Here is a tiny trained network, its code and every weight. The questions are about switching its units off for an input and a class, where a switched-off unit gives its printed mean instead of its output.

import numpy as np


def w(rows, s, z=0):
    codes = np.array(rows[::2]) - 128.0
    scale = np.full(codes.shape[1], s)
    scale[-1] = z or s
    return codes * scale


def norm(h):
    return h / np.sqrt((h * h).mean(-1, keepdims=True) + 1e-5)


def f(y):
    return np.maximum(y, 0)


def log_softmax(a):
    a = a - a.max(-1, keepdims=True)
    return a - np.log(np.exp(a).sum(-1, keepdims=True))


def net(x, mask):
    res = np.array(x, float).reshape(1, 8) / 4 @ E
    u = 0
    for l in range(4):
        y = f(norm(res) @ A[l][:, :-1].T + A[l][:, -1])
        res = res + np.where(mask[u : u + 4], y, B[l][:, -1]) @ B[l][:, :-1]
        u += 4
    return log_softmax(norm(res)[-1] @ U[:, :-1].T + U[:, -1])


A, B = {}, {}
E = w([
[130,128,128],'x0',
[94,21,3],'x1',
[48,108,148],'x2',
[125,125,128],'x3',
[129,130,127],'x4',
[125,129,129],'x5',
[205,8,135],'x6',
[127,129,129],'x7',
],0.013)
A[0] = w([
[98,140,5,137],'0.n0',
[66,104,201,7],'0.n1',
[190,52,247,250],'0.n2',
[216,144,35,153],'0.n3',
],0.026,0.0026)
B[0] = w([
[126,253,43,211],'0.n0',
[71,188,126,165],'0.n1',
[187,235,218,248],'0.n2',
[217,164,108,196],'0.n3',
],0.028,0.016)
A[1] = w([
[102,166,76,150],'1.n0',
[174,197,81,150],'1.n1',
[102,86,162,10],'1.n2',
[249,194,174,194],'1.n3',
],0.019,0.0013)
B[1] = w([
[205,100,84,169],'1.n0',
[248,88,175,220],'1.n1',
[112,139,67,128],'1.n2',
[235,45,79,250],'1.n3',
],0.016,0.021)
A[2] = w([
[80,52,150,89],'2.n0',
[250,44,180,254],'2.n1',
[176,69,170,6],'2.n2',
[36,149,238,102],'2.n3',
],0.019,0.0014)
B[2] = w([
[83,202,112,128],'2.n0',
[28,97,4,253],'2.n1',
[66,107,83,163],'2.n2',
[161,202,145,146],'2.n3',
],0.02,0.017)
A[3] = w([
[126,232,230,3],'3.n0',
[210,74,4,170],'3.n1',
[88,193,185,17],'3.n2',
[74,203,149,98],'3.n3',
],0.022,0.0043)
B[3] = w([
[44,43,152,176],'3.n0',
[7,24,208,254],'3.n1',
[88,170,173,147],'3.n2',
[66,100,175,152],'3.n3',
],0.018,0.024)
U = w([
[41,35,107,255],'0',
[5,149,184,103],'1',
[190,200,43,93],'2',
[42,211,58,140],'3',
[231,126,171,99],'4',
[127,191,221,106],'5',
[176,44,66,72],'6',
],0.023,0.0052)

Each question gives the input, the list of numbers given to net, and the class t.
The units are the neurons (one row each of A and B). Each row of codes is followed by its name. A weight is (code - 128) times the scale printed after its matrix; where a second scale follows, it is the last column's (A, B and U).
mask holds one flag per neuron, layer by layer. A switched-off neuron (its flag False) gives its mean, the last column of its row in B, instead of its output. The means were averaged over made-up inputs and are rounded, as every weight is.
A unit's drop is (log p(t) with every unit on - log p(t) with that unit switched off) / (log p(t) with every unit on - log p(t) with every unit switched off).
The circuit of an input: a set's keep is (log p(t) with only the set's units on - log p(t) with every unit switched off) / (log p(t) with every unit on - log p(t) with every unit switched off). Starting from the 12 units with the biggest drops (on a tie, the unit counted first), units are removed one at a time, each time the one whose removal leaves the highest keep (on an exact tie, the one counted first), for as long as the keep stays at least 0.8.
units of the circuit, in order: the units of the circuit, biggest drop first
unit that matters most: the unit with the biggest drop
k most important neurons: the k neurons with the biggest drops, biggest first
top k neurons in layer l: the k neurons of layer l with the biggest drops, biggest first
input [6,-8,-1,5,6,-2,-1,-3], class 0: unit that matters most => 0.n0
input [-1,8,-3,-5,-4,2,-8,1], class 2: units of the circuit, in order => (0.n0, 2.n1)
input [7,6,5,0,6,-4,-2,0], class 3: 4 most important neurons => (0.n0, 0.n2, 1.n3, 0.n3)
input [0,2,8,5,-1,-8,-1,-7], class 3: 4 most important neurons => (1.n3, 0.n1, 3.n1, 0.n2)
input [-6,1,6,-2,-4,4,-1,5], class 3: 2 most important neurons => (0.n1, 1.n3)
input [4,0,-8,4,1,-2,-2,6], class 0: 3 most important neurons => (0.n2, 3.n1, 2.n1)
input [-5,-4,2,1,4,-5,4,-1], class 5: 2 most important neurons => (0.n2, 0.n3)
input [-6,3,8,6,-5,-6,-3,8], class 3: top 3 neurons in layer 0 => (0.n2, 0.n0, 0.n1)
input [3,4,3,-4,3,-5,-2,5], class 3: 2 most important neurons => (0.n0, 0.n2)
input [7,-8,2,-2,4,6,0,1], class 1: 3 most important neurons => (0.n3, 0.n0, 3.n0)
input [-7,3,3,-6,6,-8,-1,4], class 3: 3 most important neurons => (0.n0, 0.n2, 0.n3)
input [-8,-1,5,1,-2,3,7,7], class 5: top 3 neurons in layer 0 => (0.n2, 0.n3, 0.n1)
input [5,7,8,2,-8,-3,-1,-5], class 3: 4 most important neurons => (0.n0, 1.n3, 0.n2, 3.n0)
input [4,7,6,3,2,-2,-1,-2], class 3: top 3 neurons in layer 0 => (0.n0, 0.n2, 0.n3)
input [-3,0,-6,3,-6,1,7,-6], class 4: 2 most important neurons => (0.n2, 0.n3)
input [0,-1,0,4,-5,8,-2,-2], class 0: unit that matters most => 1.n0
input [1,6,5,-6,-5,1,-3,-4], class 3: 2 most important neurons => (0.n0, 0.n2)
input [6,0,1,0,5,-1,2,6], class 5: top 2 neurons in layer 1 => (1.n0, 1.n1)
input [2,-7,3,-7,-6,5,-2,-4], class 1: top 3 neurons in layer 0 => (0.n0, 0.n3, 0.n1)
input [3,-1,8,1,1,3,3,-7], class 5: top 2 neurons in layer 0 => (0.n1, 0.n2)
input [-1,8,-1,-4,5,6,0,8], class 2: units of the circuit, in order => (0.n0)
input [4,6,7,-8,5,4,-2,-8], class 3: top 3 neurons in layer 0 => (0.n0, 0.n2, 0.n3)
